What can hang from each mark:
zusu: lefop pirifi razoguv ruren tumo zedezus
ruren: razoguv vogur zedezus zusu
zedezus: kibode pirifi ruren
lefop: ruren vogur
razoguv: kibode lefop tumo
kibode: razoguv zusu
vogur: kebatig kibode pirifi ruren zedezus
pirifi: vogur
kebatig: kibode vogur

Each row is shifted at random along 3 fixed directions that mean nothing.
Known rows, with every way that one mark hangs from another:
(kibode (razoguv (lefop vogur) tumo) zusu): [-0.23 -0.77 -0.67 -0.06 -0.22 -1.01  3.04 -1.10 -1.88  0.61  0.57 -1.09
 -0.23  0.05  1.02  1.28  0.47  0.15 -0.26  0.10 -0.24  0.83 -1.44 -0.34
 -1.34 -0.15  0.98 -1.46 -1.90  0.51  1.05  1.42 -0.58  2.33 -1.08 -1.61
 -0.07  0.00 -2.55  0.92 -1.40]
(kibode (razoguv (lefop ruren (vogur zedezus))) (zusu pirifi tumo)): [ 0.73  0.51 -1.38 -0.10  0.50 -0.30 -0.19 -0.40  0.27 -0.91  0.98  1.25
 -0.15  0.02  0.35  1.32 -0.63  1.73  0.34  0.43  0.15 -0.76  0.40  2.66
 -0.54 -1.86  0.83  1.19 -0.73 -0.14  0.92 -0.06 -0.47  0.79 -0.60 -0.71
 -0.29 -0.03 -0.47  2.18 -1.72]
(vogur (zedezus kibode ruren)): [-1.37 -0.62 -0.09 -0.90  0.81 -2.07  1.85 -0.71 -3.29 -2.81 -3.62  1.09
  0.91  0.10 -0.72  1.39  3.17 -0.61 -4.25  0.17 -0.42 -0.19  0.25 -1.31
  0.44  3.82  0.40 -0.75  1.97  1.80 -1.49 -2.12 -1.53  1.73 -1.89  1.89
  0.75  0.61 -2.17  0.54 -0.99]
(razoguv (kibode (zusu (ruren (vogur kebatig) zedezus))) tumo): [-0.01  2.14 -2.11  1.25 -0.23  2.01 -3.68 -0.40  4.21 -0.45  2.03 -0.14
 -0.92  0.47  0.47  1.44 -1.12  0.43  3.78  1.63  1.36 -2.88  2.26  0.57
 -1.84 -0.94 -1.28 -1.17 -1.79 -0.22  1.90  0.65  0.81 -3.22  2.81 -0.33
 -0.93 -3.02 -0.28  0.41  0.17]
(pirifi (vogur kebatig (zedezus (kibode zusu)))): [ 3.51 -2.65  0.41 -2.51 -0.21  0.56 -1.46  0.31  0.35 -0.52  1.36  2.50
  0.74  0.60  0.41  1.92  0.39  1.16  0.46 -0.05 -0.19 -2.06  1.08  1.65
 -1.28 -1.61 -0.35  1.15  0.84 -0.26  1.04  0.41 -1.23  1.63 -1.04 -0.42
 -0.56  1.26  0.99  2.43  0.61]
(vogur (kebatig kibode) (ruren (razoguv tumo))): [-1.84  1.20 -1.11  0.67 -0.37  0.22 -0.41 -0.50  0.00 -0.75 -0.40 -0.97
 -0.53  0.31  0.19  0.77  1.81 -0.21 -0.97  0.89  0.48  0.54  0.19 -1.35
 -1.07  1.10  0.43 -1.80 -1.10  1.32 -0.79 -0.38  0.26 -0.90 -0.16  0.43
  0.44 -1.84 -1.74  0.22  0.12]
(razoguv (kibode (zusu zedezus)) (lefop vogur) tumo): [-0.31 -0.16 -0.89 -0.13 -0.10 -1.09  1.99 -0.76 -0.78 -0.90 -0.17 -0.55
  0.12 -0.84  0.13  1.51  0.96  0.16 -0.50  0.19 -0.42 -0.88  0.60  0.00
 -0.56  0.13 -0.09 -0.84 -0.43  0.08  1.15  0.26 -0.22  2.20 -0.41 -0.55
 -0.56 -0.76 -1.81  0.71 -1.58]
(kebatig (kibode zusu) vogur): [ 0.37  1.26 -0.02 -0.27 -1.12  2.26 -2.32  0.31  2.68  1.44  2.64  0.07
 -0.49  1.78  0.90  1.42 -1.14  0.08  2.63  0.88 -0.21 -1.40  0.02  0.46
 -0.59 -0.72 -0.80 -0.66 -1.84  0.48  0.87  0.91  0.00 -2.07  1.59 -0.87
 -1.45 -1.74  0.57  1.91  1.18]
(ruren (razoguv lefop) vogur zedezus): [ 0.57  0.57 -1.30 -0.15 -0.77  0.10  0.57  0.27 -0.81 -0.19  0.30  0.38
 -0.31  0.33  0.86  1.57 -0.60  0.51  0.35  0.10  0.85 -1.43  0.46  1.08
 -1.13 -1.32  0.36  0.51  0.12  0.08  1.11 -0.46  0.27  1.36 -0.21 -0.51
 -0.22  0.34 -0.14  1.38 -0.88]
(vogur kebatig pirifi (ruren (razoguv lefop) (zedezus kibode) zusu)): [ 0.13  0.26 -1.99 -0.66  0.17  0.29 -2.78 -0.47  0.31 -0.31 -0.26  1.64
 -0.27  0.34  1.21  2.25 -0.01  0.51 -0.23  0.28  1.63 -0.99  0.16  0.99
 -2.78 -2.18  0.70 -0.45 -0.71  1.07  0.62  1.01 -0.49  0.54 -1.06 -0.28
  0.78  0.52 -0.69  2.08 -0.09]
(kibode (razoguv tumo) (zusu (lefop (vogur pirifi)))): [ 1.07  0.74 -1.33  1.04  0.21  1.45 -0.21 -0.74  1.58 -0.52  2.11  0.45
  0.31  1.20  0.02  1.16 -2.20  2.17  1.80  0.93 -0.10 -1.05  0.18  2.41
 -1.29 -1.82 -0.75  0.48 -1.17  0.49  1.46  0.11 -0.08 -0.66 -0.20 -0.60
 -0.67 -0.45  0.11  1.90 -0.82]
(zedezus (ruren (vogur kibode))): [ 1.62 -1.33 -0.30 -1.14  0.18 -0.42  0.33  0.57 -1.37 -0.71 -0.34  1.77
  0.12  0.20  0.54  1.49  1.17  0.52 -0.90 -0.03 -0.63 -1.42  0.85  0.82
 -0.48  0.24  0.69  0.97  0.71 -0.15 -0.07 -0.77 -0.35  1.60 -0.89  0.20
 -0.15  0.96 -0.66  1.52 -0.39]
(kibode (razoguv (lefop ruren vogur) tumo) (zusu pirifi)): [-3.06  2.80 -1.85  1.98  0.39 -0.20  1.28 -1.18 -0.45 -0.39 -0.16 -1.53
 -0.68  0.58  0.72  1.13  0.25 -0.24  0.19  0.92  0.98 -0.12 -1.13 -0.46
 -1.06  0.95  0.81 -2.65 -2.41  1.59  0.49  0.84  0.08 -1.01  0.28 -0.84
  0.43 -1.63 -3.10  0.27 -1.67]
(kibode (razoguv lefop tumo) (zusu ruren)): [ 1.20  1.02 -2.36  0.96  0.03  1.52 -1.19 -1.42  3.17 -0.14  3.48 -0.17
 -0.56  1.15  0.07  1.20 -2.57  2.12  2.97  1.60  0.55 -0.29  0.81  2.51
 -1.57 -2.59 -0.05  1.09 -2.53 -1.87  1.81  0.46  0.67 -1.45  1.39 -0.91
 -1.19 -2.00  0.28  1.20 -0.15]
(pirifi (vogur kibode zedezus)): [ 1.27 -0.38  0.74 -1.13  0.00  0.08 -0.21  0.80 -1.01 -2.68 -0.58  1.83
  1.15  0.14 -0.95  1.41  1.22  1.11 -1.98  0.12 -0.24 -2.65  1.94  1.25
  0.92  0.72 -0.53  1.50  2.39  0.70 -0.32 -2.84 -0.05  0.28 -1.00  1.32
 -0.56  0.09  0.74  1.46 -0.34]
(zusu lefop (ruren razoguv vogur) tumo zedezus): [-1.05  2.28 -2.80  0.88  0.13 -0.26 -0.94 -0.29  0.69 -1.65  0.00  0.34
 -1.28  0.41  0.26  1.56 -0.65  0.66  1.03  1.22  1.03 -1.14  1.29  1.07
 -0.93 -0.62  0.18 -0.29 -0.61  0.03  1.04 -0.51  0.87  0.43  0.54 -0.07
  0.47 -0.95 -0.62  0.28 -2.03]
(razoguv kibode (lefop (vogur kebatig pirifi (ruren zusu))) tumo): [ 0.28  0.66 -1.58  0.92  0.45  0.16 -0.11 -0.12  0.16 -1.51  0.13  0.34
 -0.09 -0.60  0.54  1.22  0.55  1.19 -0.41  0.74  0.40 -1.73  1.01  1.49
 -1.90 -0.86  0.31 -0.20 -0.70  1.10  0.41 -0.07  0.61 -0.15 -0.50  0.46
  0.16 -0.69 -1.53  1.10 -0.70]
(zusu lefop (ruren vogur) tumo (zedezus (kibode razoguv) pirifi)): [-2.82  1.73 -2.27  1.07  0.99 -0.81  0.95 -1.87 -0.81 -2.88 -2.28  0.33
 -0.06  1.21 -1.16  1.53  0.23  0.21 -0.72  1.05  0.22 -0.98  0.96 -0.69
 -0.63  2.65 -0.63 -1.32  0.22  2.09  0.34 -1.97 -0.33  0.77 -0.41  1.44
  1.11 -0.33 -1.97 -0.27 -2.28]
(zedezus (ruren (razoguv kibode) (zusu (lefop vogur)))): [-0.35  1.38 -2.38 -0.09  0.09  0.46 -1.02 -0.55  0.37 -0.47  0.18  0.60
 -0.71  1.10  0.40  2.39 -0.91  0.15  0.89  1.02  0.64 -0.89  0.80  0.60
 -1.55 -1.00  0.80 -0.48 -0.93  0.73  0.26  0.18  0.33  0.71 -0.12 -0.58
  0.26 -0.33 -0.73  1.42 -1.32]
(vogur pirifi ruren (zedezus (kibode razoguv zusu))): [ 0.33 -0.59 -0.17 -0.97  0.61  0.23 -2.17 -1.32  0.55 -0.69  0.12  2.29
  1.06  1.20 -0.22  2.15  0.23  0.93 -1.11  0.26  0.32 -0.31 -0.46  0.97
 -0.56 -0.25  0.25  0.24  0.07  1.01 -0.26 -0.24 -1.55 -0.25 -0.92  0.28
 -0.46 -0.01 -0.60  2.68  0.30]
(vogur kebatig pirifi ruren (zedezus kibode)): [ 4.90 -2.11 -0.10 -1.31  0.92  1.08 -1.39  0.89  0.92 -3.95  0.18  4.33
  2.31  0.25 -1.95  0.76 -0.10  4.26 -2.25  0.35 -1.13 -2.34  3.58  4.95
  0.21 -1.74 -1.25  5.30  4.16 -0.51 -0.80 -4.29 -1.10  0.70 -2.10  3.20
 -0.83  1.63  3.28  3.40  0.69]
(zusu lefop pirifi (razoguv kibode) ruren zedezus): [-2.53  0.65 -2.12 -0.34  0.85 -1.11 -0.46 -1.41 -0.43 -2.74 -1.28  1.43
 -0.18  0.32 -0.94  1.44  1.17  0.40 -1.55  0.66 -0.18 -0.02  1.35  0.90
 -0.50  0.58  0.65 -0.13  0.89 -0.95  0.24 -1.61  0.55  3.13 -1.15  0.43
  1.01  0.01 -1.91  0.40 -1.49]
(lefop (ruren razoguv (vogur kebatig))): [-1.30  1.69 -1.50  0.33 -0.85  1.14 -2.09  0.47  0.36  1.32  1.20 -0.61
 -1.79  0.38  2.68  1.12  0.71 -1.03  1.80  0.40  2.23 -0.61 -1.03 -0.95
 -1.78 -0.56  1.21 -2.64 -2.56  0.71  0.37  2.72  0.70 -1.12  0.85 -1.86
  0.46 -0.90 -1.96  0.34  0.32]
(zedezus (kibode razoguv) pirifi (ruren vogur)): [-0.37 -1.02 -0.78 -0.68  0.12 -0.03  0.38 -1.41 -1.23  0.66 -0.14  1.24
 -0.23  1.39  1.07  1.75  0.39 -0.59  0.57 -0.20 -0.04 -0.63 -1.00 -0.89
 -1.71  1.29  0.90 -0.86 -1.00  0.59  0.46  0.82 -0.84  1.24 -0.44 -0.78
  0.39  1.24 -2.36  0.86 -0.07]
(kebatig (kibode (zusu razoguv)) (vogur ruren)): [ 1.91 -0.35 -0.13 -1.47 -0.40  1.37 -2.60  0.35  2.11  0.98  2.65  1.85
 -0.22  1.70  0.24  2.06 -1.02  1.37  1.41  0.98 -0.50 -0.48  0.51  2.28
 -0.69 -2.01  0.63  1.20 -0.84 -0.93  0.45  0.17 -0.25  0.41  0.30 -0.83
 -1.22 -0.52  1.07  2.89  0.76]
(vogur pirifi (ruren (razoguv tumo) (zedezus kibode) zusu)): [-2.00  2.96 -2.06  1.85  0.42  0.34 -2.68 -1.00  1.62 -1.70 -1.45  0.69
  0.16  1.04 -0.61  2.21 -0.40  0.59 -0.43  1.33  1.36 -1.70  1.47 -0.16
 -1.34  0.22 -0.79 -1.01  0.23  1.85  0.24 -1.50 -0.22 -2.27  0.42  1.14
  0.38 -1.88 -0.43  0.95 -0.92]
(kebatig (vogur kibode (ruren zedezus (zusu razoguv)))): [-3.20  2.50 -0.65 -0.17  0.20 -0.32 -2.94  0.08 -0.34 -0.45 -1.73  0.53
 -0.84  0.50  0.80  2.51  1.29 -1.30 -1.28  0.96  1.48 -0.96 -0.08 -1.39
 -0.36  1.61  0.74 -2.99 -0.72  2.47 -0.38 -0.11  0.16 -0.69  0.06 -0.07
  0.57 -1.45 -1.96  0.71 -1.00]
(vogur kebatig pirifi (ruren (razoguv kibode) (zusu lefop zedezus))): [ 0.29  0.67 -2.44 -0.79 -0.05  1.43 -5.09 -0.72  2.67  0.13  1.94  2.09
 -0.94  0.19  1.71  2.12 -0.95  0.77  1.81  0.46  1.47 -1.08  0.45  2.13
 -2.56 -3.71  0.73 -0.03 -1.71 -0.45  1.13  2.09  0.71 -0.01  0.00 -1.30
  0.10 -0.31 -0.29  2.08  0.26]
(pirifi (vogur (zedezus (kibode (razoguv lefop) zusu)))): [ 1.45  0.67 -0.72 -0.44  0.01  1.63 -0.75 -0.89  1.38 -1.89  1.31  0.90
  1.21  2.08 -1.67  2.31 -2.00  1.75  0.75  1.16  0.75 -2.18  1.38  1.83
 -0.25 -0.60 -1.22  1.35  0.47  1.00  0.70 -2.05 -0.42 -1.14  0.25  0.93
 -1.19 -0.83  1.63  2.03 -0.12]
(kebatig (kibode (razoguv (lefop vogur)) (zusu (ruren zedezus)))): [-1.77  2.53 -1.34  0.05 -0.20  1.17 -1.03 -0.63  0.88 -0.67  0.50 -0.73
 -0.25  1.35 -0.42  1.92 -0.81 -0.11  0.85  1.10  1.14 -1.14  0.50  0.00
 -0.49  0.53  0.10 -1.55 -1.58  1.48  0.26 -0.17 -0.33 -1.85  1.04 -0.11
 -0.45 -2.09 -1.00  1.30 -0.56]
(razoguv (lefop (vogur kebatig ruren))): [-0.25  0.06 -0.68 -0.17  0.48 -0.92  2.59  0.54 -3.17 -1.97 -1.52 -0.16
 -0.08 -0.67  0.72  0.62  2.29  0.28 -2.91  0.21  0.27 -0.39 -0.39  0.47
 -0.50  1.39  1.15 -0.81  0.27  2.02 -1.14 -0.60 -0.14  1.40 -1.79  1.04
  0.75  0.63 -2.17  0.65 -0.94]
(lefop (ruren (razoguv tumo)) (vogur pirifi (zedezus kibode))): [ 0.81 -0.47 -0.41 -0.56  0.03 -0.76 -0.24  0.64 -0.98 -0.90 -0.31  1.67
  0.31 -0.70  0.42  1.54  1.58  0.97 -0.99 -0.22  0.64 -1.28  0.84  0.97
 -0.63 -0.71  0.89  0.39  0.81 -0.20  0.20  0.17 -0.64  1.64 -1.34 -0.73
  0.13  0.73 -0.94  1.79 -0.83]
(zusu (razoguv (lefop (ruren (vogur kibode)))) tumo (zedezus pirifi)): [ 1.09  0.96 -2.04  0.37  0.76  0.36 -1.02  0.14  0.97 -2.68  0.20  1.90
  0.20  0.04 -1.09  1.37 -1.13  2.72  0.25  0.96  0.12 -2.30  2.87  3.04
  0.00 -1.36 -0.60  2.68  1.06 -0.62  0.96 -2.73  0.63  0.90 -0.42  0.98
 -0.32 -0.11  1.30  1.30 -1.84]
(razoguv (kibode (zusu pirifi ruren zedezus)) lefop tumo): [-0.54  1.14 -2.44  0.78  0.42 -0.03 -1.14 -1.50  2.45 -1.33  1.24  0.69
 -0.34 -0.07 -0.17  1.37 -0.50  1.08  1.37  0.95 -0.17 -1.32  1.73  1.90
 -1.32 -1.44 -0.24  0.60 -0.97 -1.94  1.82 -0.23  0.64  0.24  0.97 -0.25
 -0.58 -1.68 -0.95  0.85 -0.88]
(kibode (zusu (lefop (ruren razoguv)) pirifi zedezus)): [-2.76  4.52 -3.13  1.53  0.23  1.74 -4.15 -0.96  3.21 -0.43  1.07  0.28
 -1.12  1.52  0.92  1.78 -1.79  0.07  2.31  1.45  1.97 -1.13 -0.06  1.09
 -0.99 -1.41 -0.22 -1.61 -2.09  0.69  0.88  1.00  0.56 -2.87  1.51 -0.78
  0.04 -2.12 -0.29  1.14 -0.88]

Rows:
[-0.70 -1.56 -0.79 -1.34  0.48 -2.33  1.21 -1.69 -2.15 -0.52 -2.10  1.79
  0.30  0.35  0.09  1.68  1.57 -0.02 -2.26 -0.28 -1.94  1.00 -0.17 -0.63
 -1.24  0.83  1.02  0.11  0.32  0.28  0.13 -0.61 -2.28  3.47 -2.25 -0.05
  0.83  1.13 -1.83  1.67 -1.83] : (kebatig (kibode (zusu tumo (zedezus pirifi (ruren razoguv)))))
[ 3.96 -3.88  0.42 -1.53  0.46 -2.37  5.88  1.02 -4.18 -2.96 -1.48  1.60
  1.88 -1.32 -1.49  0.60  2.04  3.04 -4.26 -0.56 -2.81 -0.50  2.50  2.65
  0.34 -0.64  0.29  3.76  3.60 -0.88 -0.13 -3.65 -0.95  6.30 -4.02  1.41
 -0.14  2.68  0.43  2.18 -2.04] : (razoguv (lefop (vogur kibode)) tumo)
[ 0.10 -0.68 -0.88 -0.94 -0.52  0.33 -1.42 -0.91  0.26  0.64  0.30  1.57
 -0.08  0.68  0.94  1.62 -0.02  0.02  0.91 -0.45  0.22 -0.91  0.19 -0.24
 -1.57 -1.05 -0.08  0.00 -0.03 -0.36  1.19  0.57 -0.64  1.55 -0.63 -1.11
  0.08  0.91 -0.45  1.41  0.10] : (ruren razoguv (zedezus kibode pirifi))
[-1.36  0.19 -1.19 -1.01  0.17 -1.60 -0.60  0.36 -1.64 -0.32 -0.53 -0.05
 -1.48 -1.47  1.34  1.70  2.09 -0.43 -0.36  0.11  1.53 -0.51 -0.02 -0.35
 -0.79 -0.54  1.81 -1.80 -1.61  0.01  0.95  1.92  0.53  2.51 -0.89 -2.04
  0.77 -0.27 -2.77  0.28 -1.84] : (zusu (razoguv (lefop (ruren zedezus) (vogur kibode))) tumo)
[-1.47  0.38 -0.37 -0.20 -0.11  0.64 -0.81 -1.38  0.28  0.13  0.19 -0.35
  0.29  1.37 -0.04  1.53  0.26 -0.18 -0.40  0.46  0.03  0.66 -0.69 -1.47
 -0.27  0.65 -0.40 -1.74 -1.25  1.54 -0.11 -0.04 -0.72 -0.41 -0.48 -0.37
 -0.33 -1.30 -1.15  1.25 -0.08] : (vogur (kibode razoguv zusu))
[ 0.82  2.05 -0.84  0.22 -0.82  2.81 -3.60  0.91  2.80 -1.13  1.12  0.87
  0.24  1.40 -0.08  1.47 -1.39  0.94  1.38  1.21  0.55 -3.05  2.40  1.17
 -0.29 -0.43 -1.84  0.42  0.35  1.80  0.13 -1.75  0.16 -3.21  1.39  1.35
 -1.01 -1.77  2.08  1.90  0.62] : (ruren (vogur (kebatig kibode) zedezus) zusu)
[ 1.61 -0.65 -0.90 -1.08 -0.13  0.92 -1.29  0.05  1.03 -0.34  1.64  1.46
  0.17 -0.32  0.92  1.28 -0.09  0.92  1.03 -0.08 -0.07 -1.74  0.69  2.10
 -1.32 -2.14 -0.22  0.70 -0.42  0.05  1.07  0.55 -0.07  1.05 -0.53 -0.61
 -0.68  0.34 -0.17  2.42 -0.04] : (razoguv (kibode (zusu pirifi)) (lefop (vogur kebatig zedezus)))
[-3.06  1.79 -0.19  0.20  0.52 -0.36 -2.23 -1.40  0.13  0.33 -0.69  0.44
 -0.59  0.46  1.23  1.83  1.22 -1.25 -0.32  0.57  0.70 -0.20 -1.89 -1.74
 -0.42  2.07  0.51 -3.06 -2.43  3.22 -0.11  0.85 -0.53 -2.01  0.17 -0.47
 -0.01 -1.65 -2.95  0.97 -0.93] : (kebatig (vogur (kibode razoguv (zusu tumo)) ruren (zedezus pirifi)))
[ 0.79  1.45 -1.34 -0.12  0.87  0.97 -1.83  0.33  0.75 -1.83  0.14  1.73
  0.51  0.11 -0.03  1.88 -0.82  1.29 -0.08  0.54  0.46 -2.70  1.02  2.36
 -0.35 -0.56 -0.53  0.81  0.00  1.09  0.29 -0.73 -0.45 -1.40 -0.25  0.77
 -0.64 -0.29  0.21  2.20 -0.87] : (razoguv (lefop (vogur (kibode (zusu (zedezus ruren))) pirifi)))
[ 1.44  0.20 -1.00 -1.02 -0.12  1.32 -1.93  0.39  0.84 -2.28  0.81  2.30
  0.70  1.28 -0.99  1.82 -1.10  2.07 -0.21  0.83 -0.09 -2.42  2.53  3.13
 -1.15 -1.76 -0.43  2.30  1.46  0.16  0.65 -2.71  0.29  0.79 -0.96  1.04
  0.03  0.39  1.84  2.36 -0.25] : (ruren (zusu (pirifi (vogur (kebatig kibode) zedezus)) (razoguv lefop)))
[-1.69  1.94 -1.20  0.34  0.19  0.61 -3.51  0.43  0.15 -0.71 -0.53  1.30
 -0.59  0.42  1.61  1.75  0.56 -0.16 -0.35  0.75  2.05 -1.56 -0.19  0.34
 -1.31  0.18  0.64 -1.92 -0.68  1.87  0.06  0.75 -0.05 -1.27 -0.16 -0.32
  0.80 -0.51 -1.46  1.18 -0.49] : (lefop (ruren (vogur kebatig pirifi zedezus) (zusu razoguv)))
[-1.69  1.02 -1.50  0.63  0.11  0.14  0.18 -0.58 -1.66 -0.08 -1.21  0.37
 -0.73  0.77  1.75  0.99  0.91 -0.99 -0.28  0.19  0.65 -0.56 -1.17 -1.30
 -2.04  1.84  0.76 -1.97 -0.99  2.14 -0.29  0.28 -0.35 -0.30 -0.60  0.05
  1.17  0.60 -2.56  0.26 -0.58] : (zedezus pirifi (ruren razoguv (vogur kebatig)))
[ 0.85  3.56 -2.51  2.10  0.31  2.35 -0.89 -0.09  2.45 -3.22  0.98  0.29
  0.61  1.72 -2.03  0.98 -2.70  3.10  0.04  2.09  0.83 -1.58  2.55  3.35
  0.41 -1.13 -1.25  2.96  1.07  0.61 -0.74 -4.41  1.14 -3.18  0.78  2.78
 -1.08 -2.06  2.76  1.52 -0.36] : (vogur (ruren (razoguv lefop)))
[ 1.82 -1.27 -0.46 -1.30 -0.02 -1.03  1.06  0.50 -1.71 -1.70 -0.85  2.13
  0.71 -0.14 -0.37  1.00  0.91  1.90 -2.36 -0.18 -0.56 -0.31  1.85  2.20
  0.00 -1.39  1.05  2.63  2.54 -1.51 -0.17 -2.03 -1.07  3.16 -2.02  0.35
  0.09  1.39  0.68  2.08 -0.99] : (lefop (ruren razoguv zedezus))
[ 0.71 -1.31 -0.87  0.10  0.87 -0.72  3.63 -1.63 -1.65 -1.75 -1.19  0.78
  1.58  1.43 -1.52  1.47 -0.31  1.77 -1.34  0.50 -1.75 -0.03  0.62  0.57
 -0.92  0.78 -0.83  0.41  1.11  1.66  0.43 -2.03 -1.77  3.09 -2.44  0.87
  0.28  1.41 -0.56  1.76 -2.04] : (zedezus (kibode (razoguv tumo) (zusu (lefop vogur))) pirifi)
[-0.58  0.56  0.65 -1.42 -1.24  0.99 -2.84  0.27  1.32  2.21  1.97  0.38
 -0.85  0.72  2.25  1.79  0.59 -1.43  1.78  0.16  0.39 -1.03 -1.41 -0.64
 -0.61 -0.09  0.34 -2.13 -2.44  0.80  0.88  2.68 -0.34 -1.19  1.20 -1.98
 -1.16 -1.31 -1.17  1.89  1.02] : (kebatig (kibode zusu) (vogur zedezus))
[-0.94  2.28 -2.11  1.03  0.97  0.34 -1.17 -0.13  1.15 -3.93 -0.52  1.05
  0.14  0.05 -1.91  1.17 -0.46  2.32 -0.39  1.40  0.53 -1.96  2.84  2.48
  0.42 -0.22 -0.77  1.11  1.22  0.29  0.28 -2.54  0.84  0.28 -0.40  1.26
  0.14 -1.12  0.17  0.69 -1.96] : (zusu (lefop ruren (vogur pirifi)) (razoguv kibode) tumo zedezus)
[-1.40  1.33 -0.46  0.23 -0.37  0.84 -2.04 -0.02  0.29  0.23 -0.25  0.75
 -0.39  0.30  1.50  1.44  0.47 -0.94  1.04 -0.14  0.77 -2.79  0.03 -0.91
 -0.73  0.85 -0.60 -1.64 -0.63  1.59  0.97  0.36  0.26 -1.35  0.72 -0.49
 -0.18 -0.52 -1.38  0.64 -0.16] : (ruren (vogur kibode) (zedezus pirifi))
[-0.70 -0.31 -0.69 -1.04  0.42  0.19 -2.24 -0.45  0.25 -1.37 -0.64  1.73
  0.48  0.89 -0.44  1.41  0.87  0.76 -1.24  0.60 -0.10 -0.26  0.91  0.65
 -1.43  0.02  0.08 -0.46  0.41  0.44  0.09 -0.73 -1.34  0.74 -1.32  0.46
  0.66 -0.12 -0.78  1.91  0.06] : (vogur (kebatig (kibode (zusu razoguv (ruren zedezus)))) pirifi)
[-0.81  3.07 -1.41  1.37  0.81  1.71 -2.29 -0.41  1.29 -2.48 -0.73  1.42
  0.39  1.98 -0.78  1.93 -1.28  0.71  0.32  1.48  0.39 -3.67  1.92  0.74
 -0.53  1.51 -1.14  0.24  0.49  2.26 -0.15 -2.81  0.29 -3.86  0.82  1.96
 -0.01 -1.31  0.52  0.73 -0.68] : (zedezus (pirifi (vogur kibode)) (ruren zusu))
[-1.15  0.78 -0.82 -0.13 -0.57 -0.95  1.53 -0.02 -2.51 -0.49 -1.05 -0.14
 -0.18  0.05  1.07  1.60  1.08 -0.63 -1.56 -0.01  1.01 -0.45 -0.92 -0.46
 -0.56  0.73  0.91 -1.04 -0.07  1.57  0.02 -0.39  0.04  1.52 -0.87 -0.23
  0.22  0.21 -1.74  1.01 -1.22] : (ruren (razoguv lefop) (vogur zedezus))
[-1.60  2.15 -2.06  1.13  0.29 -0.46 -0.25  0.41 -0.61 -1.17 -0.98 -0.17
 -1.05 -1.00  1.74  0.95  1.02 -0.06 -0.11  0.53  1.21 -2.03  0.74  0.66
 -1.82 -0.24  0.69 -1.82 -1.00  1.14  1.02  0.93  0.30 -0.21 -0.12 -0.46
  1.06 -0.50 -2.24  0.28 -1.73] : (razoguv (lefop (ruren zedezus (zusu pirifi)) (vogur kebatig)) tumo)
